Below are the code and all the weights of a small trained network. Each question names an input and a target symbol and asks about switching units off, where a switched-off unit gives its printed mean instead of its output.

import numpy as np


def w(rows, s, z=0):
    codes = np.array(rows[::2]) - 128.0
    scale = np.full(codes.shape[1], s)
    scale[-1] = z or s
    return codes * scale


def norm(h):
    return h / np.sqrt((h * h).mean(-1, keepdims=True) + 1e-5)


def f(y):
    return y / 2 * (1 + np.tanh(0.7978845608 * (y + 0.044715 * y**3)))


def softmax(a):
    e = np.exp(a - a.max(-1, keepdims=True))
    return e / e.sum(-1, keepdims=True)


def log_softmax(a):
    a = a - a.max(-1, keepdims=True)
    return a - np.log(np.exp(a).sum(-1, keepdims=True))


def net(x, mask):
    ids = ['αβεηθμπστφψ'.index(c) for c in x.split()]
    T = len(ids)
    res = E[ids] + P[:T]
    r = norm(res)
    for j in range(2):
        rows = slice(3 * j, 3 * j + 3)
        q, k, v = (r @ M[0][rows].T for M in (Q, K, V))
        z = softmax(np.where(np.tri(T) > 0, q @ k.T / 3**0.5, -1e9)) @ v
        o = O[0][rows]
        res = res + np.where(mask[j], z, o[:, -1]) @ o[:, :-1]
    y = f(norm(res) @ A[0][:, :-1].T + A[0][:, -1])
    res = res + np.where(mask[2:10], y, B[0][:, -1]) @ B[0][:, :-1]
    return log_softmax(norm(res)[-1] @ U[:, :-1].T + U[:, -1])


Q, K, V, O, A, B = {}, {}, {}, {}, {}, {}
E = w([
[137,113,127,104,209],'α',
[96,99,27,69,157],'β',
[129,23,89,176,158],'ε',
[84,1,94,160,127],'η',
[150,173,163,138,180],'θ',
[108,186,113,113,120],'μ',
[52,138,98,91,91],'π',
[140,154,196,154,166],'σ',
[95,110,190,116,158],'τ',
[135,178,100,161,91],'φ',
[108,68,126,172,80],'ψ',
],0.0082)
P = w([
[162,159,133,124,124],'0',
[100,174,113,246,164],'1',
[123,147,122,212,179],'2',
[227,135,172,56,46],'3',
[201,132,207,154,125],'4',
[128,220,86,252,173],'5',
],0.0042)
Q[0] = w([
[82,165,144,254,89],'h1',
[130,215,97,134,195],'h1',
[185,152,206,86,54],'h1',
[178,88,195,110,70],'h2',
[72,140,133,172,176],'h2',
[119,157,114,215,107],'h2',
],0.0065)
K[0] = w([
[134,98,137,14,145],'h1',
[213,183,183,93,90],'h1',
[71,128,49,155,252],'h1',
[68,160,151,152,253],'h2',
[177,85,133,42,64],'h2',
[240,153,157,72,115],'h2',
],0.0067)
V[0] = w([
[27,81,150,114,85],'h1',
[199,119,66,254,81],'h1',
[110,216,173,146,83],'h1',
[105,220,120,79,113],'h2',
[133,89,71,115,98],'h2',
[117,117,7,63,137],'h2',
],0.0089)
O[0] = w([
[205,206,74,93,235,70],'h1',
[162,158,90,218,76,3],'h1',
[190,3,142,125,104,102],'h1',
[194,137,150,54,84,181],'h2',
[138,135,145,168,136,92],'h2',
[186,214,228,161,87,221],'h2',
],0.0074,0.003)
A[0] = w([
[175,189,111,142,95,30],'n1',
[38,76,250,149,137,134],'n2',
[148,152,101,209,133,102],'n3',
[157,117,63,243,254,252],'n4',
[99,137,78,99,204,58],'n5',
[104,33,75,169,145,157],'n6',
[188,114,185,180,196,195],'n7',
[167,135,161,48,214,126],'n8',
],0.005,0.002)
B[0] = w([
[83,121,125,137,151,115],'n1',
[116,169,28,89,3,252],'n2',
[112,163,39,112,175,121],'n3',
[188,175,36,97,100,202],'n4',
[86,126,145,156,173,136],'n5',
[179,144,167,118,159,166],'n6',
[123,146,47,70,39,190],'n7',
[142,135,37,77,150,217],'n8',
],0.0047,0.0026)
U = w([
[2,148,163,94,100,131],'α',
[124,197,246,163,160,250],'β',
[106,146,118,194,160,137],'ε',
[112,163,101,173,180,166],'η',
[105,75,157,153,133,62],'θ',
[181,84,164,116,102,86],'μ',
[225,179,124,38,166,147],'π',
[114,62,95,119,141,89],'σ',
[91,83,98,75,242,144],'τ',
[189,77,120,187,86,101],'φ',
[148,135,85,160,156,73],'ψ',
],0.0074,0.0012)

Each question gives the input, a string of symbols that net reads in full, and the target symbol t.
The units are the heads (3 rows each of Q, K, V and O) and the neurons (one row each of A and B). Each row of codes is followed by its name. A weight is (code - 128) times the scale printed after its matrix; where a second scale follows, it is the last column's (O, A, B and U).
mask holds one flag per unit, heads first, then neurons. A switched-off unit (its flag False) gives its mean, the last column of its rows in O or B, instead of its output. The means were averaged over made-up inputs and are rounded, as every weight is.
A unit's drop is (log p(t) with every unit on - log p(t) with that unit switched off) / (log p(t) with every unit on - log p(t) with every unit switched off).
The circuit of an input: a set's keep is (log p(t) with only the set's units on - log p(t) with every unit switched off) / (log p(t) with every unit on - log p(t) with every unit switched off). Starting from all 10 units, units are removed one at a time, each time the one whose removal leaves the highest keep (on an exact tie, the one counted first), for as long as the keep stays at least 0.8.
circuit, biggest first: the units of the circuit, biggest drop first
top k neurons: the k neurons with the biggest drops, biggest first
heads that matter: for each layer, one digit per head in row order, 1 if its drop is at least 0.15 and else 0, layers parted by /
drop of u: that unit's drop, to one decimal
input μ τ η α, target τ: heads that matter : 01
input β π ψ, target β: circuit, biggest first : h2
input σ α β ψ, target α: circuit, biggest first : h1; h2
input τ π φ, target τ: heads that matter : 01
input β τ α β, target τ: circuit, biggest first : h2; n2; n7
input μ π θ τ ε π, target τ: circuit, biggest first : h1; h2
input π α ε, target π: heads that matter : 10
input α β α α, target β: heads that matter : 11
input η σ α π μ, target α: circuit, biggest first : h2; h1; n4
input τ α π, target τ: heads that matter : 10
input μ η τ π π σ, target π: heads that matter : 10
input α σ σ τ ε α, target τ: heads that matter : 11
input π τ α π σ μ, target π: heads that matter : 11
input ψ π η π π τ, target π: circuit, biggest first : h1
input β α β π α β, target π: circuit, biggest first : h2; h1
input α β μ π α π, target π: circuit, biggest first : h1; h2
input π α α π β σ, target π: top 2 neurons : n7; n8
input φ β π, target φ: heads that matter : 10
input α β σ, target α: heads that matter : 10
input π α β, target π: heads that matter : 11
input τ α σ, target τ: heads that matter : 01
input σ π β η, target π: top neuron : n2
input τ π ψ, target τ: drop of h1 : 0.2
input μ μ β τ φ φ, target τ: drop of h2 : 0.7
